Below is a small trained network, with its code and all its weights. Each question gives an input and a class and asks what happens when units are switched off, that is, made to give their printed mean instead of their output.

import numpy as np


def w(rows, s, z=0):
    codes = np.array(rows[::2]) - 128.0
    scale = np.full(codes.shape[1], s)
    scale[-1] = z or s
    return codes * scale


def f(y):
    return y / 2 * (1 + np.tanh(0.7978845608 * (y + 0.044715 * y**3)))


def log_softmax(a):
    a = a - a.max(-1, keepdims=True)
    return a - np.log(np.exp(a).sum(-1, keepdims=True))


def net(x, mask):
    res = np.array(x, float).reshape(1, 7) / 4 @ E
    y = f(res @ A[0][:, :-1].T + A[0][:, -1])
    res = res + np.where(mask, y, B[0][:, -1]) @ B[0][:, :-1]
    return log_softmax(res[-1] @ U[:, :-1].T + U[:, -1])


A, B = {}, {}
E = w([
[126,127,128],'x0',
[204,107,3],'x1',
[127,126,127],'x2',
[235,37,222],'x3',
[127,128,129],'x4',
[128,127,124],'x5',
[219,242,142],'x6',
],0.0056)
A[0] = w([
[201,71,176,46],'n1',
[75,156,214,89],'n2',
[66,161,80,42],'n3',
[189,74,176,62],'n4',
[111,189,71,33],'n5',
[96,97,140,197],'n6',
[1,87,69,148],'n7',
[193,236,139,131],'n8',
[46,20,108,153],'n9',
[196,223,139,75],'n10',
[112,119,154,1],'n11',
[118,101,113,128],'n12',
[71,76,120,166],'n13',
[169,95,147,36],'n14',
[187,83,163,89],'n15',
[181,112,58,67],'n16',
[132,114,178,15],'n17',
[79,180,97,67],'n18',
[61,184,86,43],'n19',
[79,179,89,68],'n20',
[188,76,177,58],'n21',
[199,71,176,60],'n22',
[117,39,40,94],'n23',
[192,77,180,70],'n24',
[64,193,59,68],'n25',
[164,227,114,51],'n26',
[126,4,181,114],'n27',
[199,118,62,100],'n28',
[171,111,40,89],'n29',
[183,209,154,79],'n30',
[76,141,202,91],'n31',
[179,235,138,153],'n32',
[78,147,202,72],'n33',
[72,134,225,64],'n34',
[112,47,65,70],'n35',
[70,148,215,85],'n36',
[111,60,101,82],'n37',
[103,165,122,209],'n38',
[185,70,173,44],'n39',
[133,132,112,16],'n40',
[75,146,203,85],'n41',
],0.0088,0.0061)
B[0] = w([
[12,217,128,156],'n1',
[212,194,46,161],'n2',
[44,217,213,136],'n3',
[28,187,152,153],'n4',
[90,216,167,129],'n5',
[179,59,147,204],'n6',
[111,120,222,252],'n7',
[198,39,223,206],'n8',
[244,104,238,239],'n9',
[202,112,235,165],'n10',
[148,241,200,94],'n11',
[184,117,123,135],'n12',
[184,89,204,197],'n13',
[54,216,178,111],'n14',
[24,174,97,155],'n15',
[185,253,72,142],'n16',
[120,235,154,103],'n17',
[56,187,162,138],'n18',
[32,199,174,147],'n19',
[13,186,134,142],'n20',
[22,194,160,150],'n21',
[18,196,130,161],'n22',
[217,216,141,174],'n23',
[28,176,153,160],'n24',
[27,170,176,175],'n25',
[125,160,222,143],'n26',
[82,121,211,208],'n27',
[183,192,96,168],'n28',
[198,230,74,160],'n29',
[167,100,222,152],'n30',
[204,195,71,152],'n31',
[162,42,207,213],'n32',
[214,215,25,142],'n33',
[220,209,63,157],'n34',
[204,233,172,145],'n35',
[219,198,53,161],'n36',
[182,186,188,132],'n37',
[99,65,139,214],'n38',
[23,212,169,143],'n39',
[133,228,198,92],'n40',
[216,209,40,151],'n41',
],0.007,0.0045)
U = w([
[183,112,196,133],'0',
[67,186,149,41],'1',
[219,218,72,62],'2',
[153,96,138,254],'3',
[151,102,140,226],'4',
[151,100,140,227],'5',
[152,92,134,206],'6',
[78,56,11,3],'7',
],0.011,0.0063)

Each question gives the input, the list of numbers given to net, and the class t.
The units are the neurons (one row each of A and B). Each row of codes is followed by its name. A weight is (code - 128) times the scale printed after its matrix; where a second scale follows, it is the last column's (A, B and U).
mask holds one flag per neuron, in row order. A switched-off neuron (its flag False) gives its mean, the last column of its row in B, instead of its output. The means were averaged over made-up inputs and are rounded, as every weight is.
A unit's drop is (log p(t) with every unit on - log p(t) with that unit switched off) / (log p(t) with every unit on - log p(t) with every unit switched off).
The circuit of an input: a set's keep is (log p(t) with only the set's units on - log p(t) with every unit switched off) / (log p(t) with every unit on - log p(t) with every unit switched off). Starting from the 12 units with the biggest drops (on a tie, the unit counted first), units are removed one at a time, each time the one whose removal leaves the highest keep (on an exact tie, the one counted first), for as long as the keep stays at least 0.8.
units of the circuit, in order: the units of the circuit, biggest drop first
most important unit: the unit with the biggest drop
k most important neurons: the k neurons with the biggest drops, biggest first
drop of u: that unit's drop, to one decimal
input [8,-4,7,-4,-3,7,-8], class 0: units of the circuit, in order	(n9; n7)
input [-5,0,2,-6,6,0,1], class 1: most important unit	n25
input [0,8,7,-7,-3,-4,-1], class 2: 4 most important neurons	(n29; n23; n16; n28)
input [-5,0,6,-8,-6,-4,8], class 0: 2 most important neurons	(n8; n32)
input [4,-6,3,-3,6,-5,5], class 2: units of the circuit, in order	(n2; n36)
input [1,2,-6,-4,-5,0,7], class 0: units of the circuit, in order	(n8; n10)
input [-8,-5,-3,1,3,0,-8], class 0: units of the circuit, in order	(n9; n13)
input [6,0,0,-5,-5,1,8], class 0: units of the circuit, in order	(n8; n10)
input [4,-4,8,-4,5,1,-8], class 0: units of the circuit, in order	(n9; n7)
input [-3,-1,-2,-3,-1,-5,-7], class 0: 3 most important neurons	(n9; n7; n13)
input [0,8,3,0,-5,7,4], class 2: 2 most important neurons	(n29; n16)
input [-5,7,0,-2,-7,3,7], class 0: 3 most important neurons	(n8; n32; n10)
input [-4,-5,-6,-3,-1,3,-7], class 0: 2 most important neurons	(n9; n7)
input [8,4,-6,6,5,-3,-8], class 0: drop of n9	0.5
input [-7,-4,3,-7,3,-5,2], class 1: drop of n9	0.2
input [2,5,-2,-4,3,2,8], class 0: drop of n32	0.1
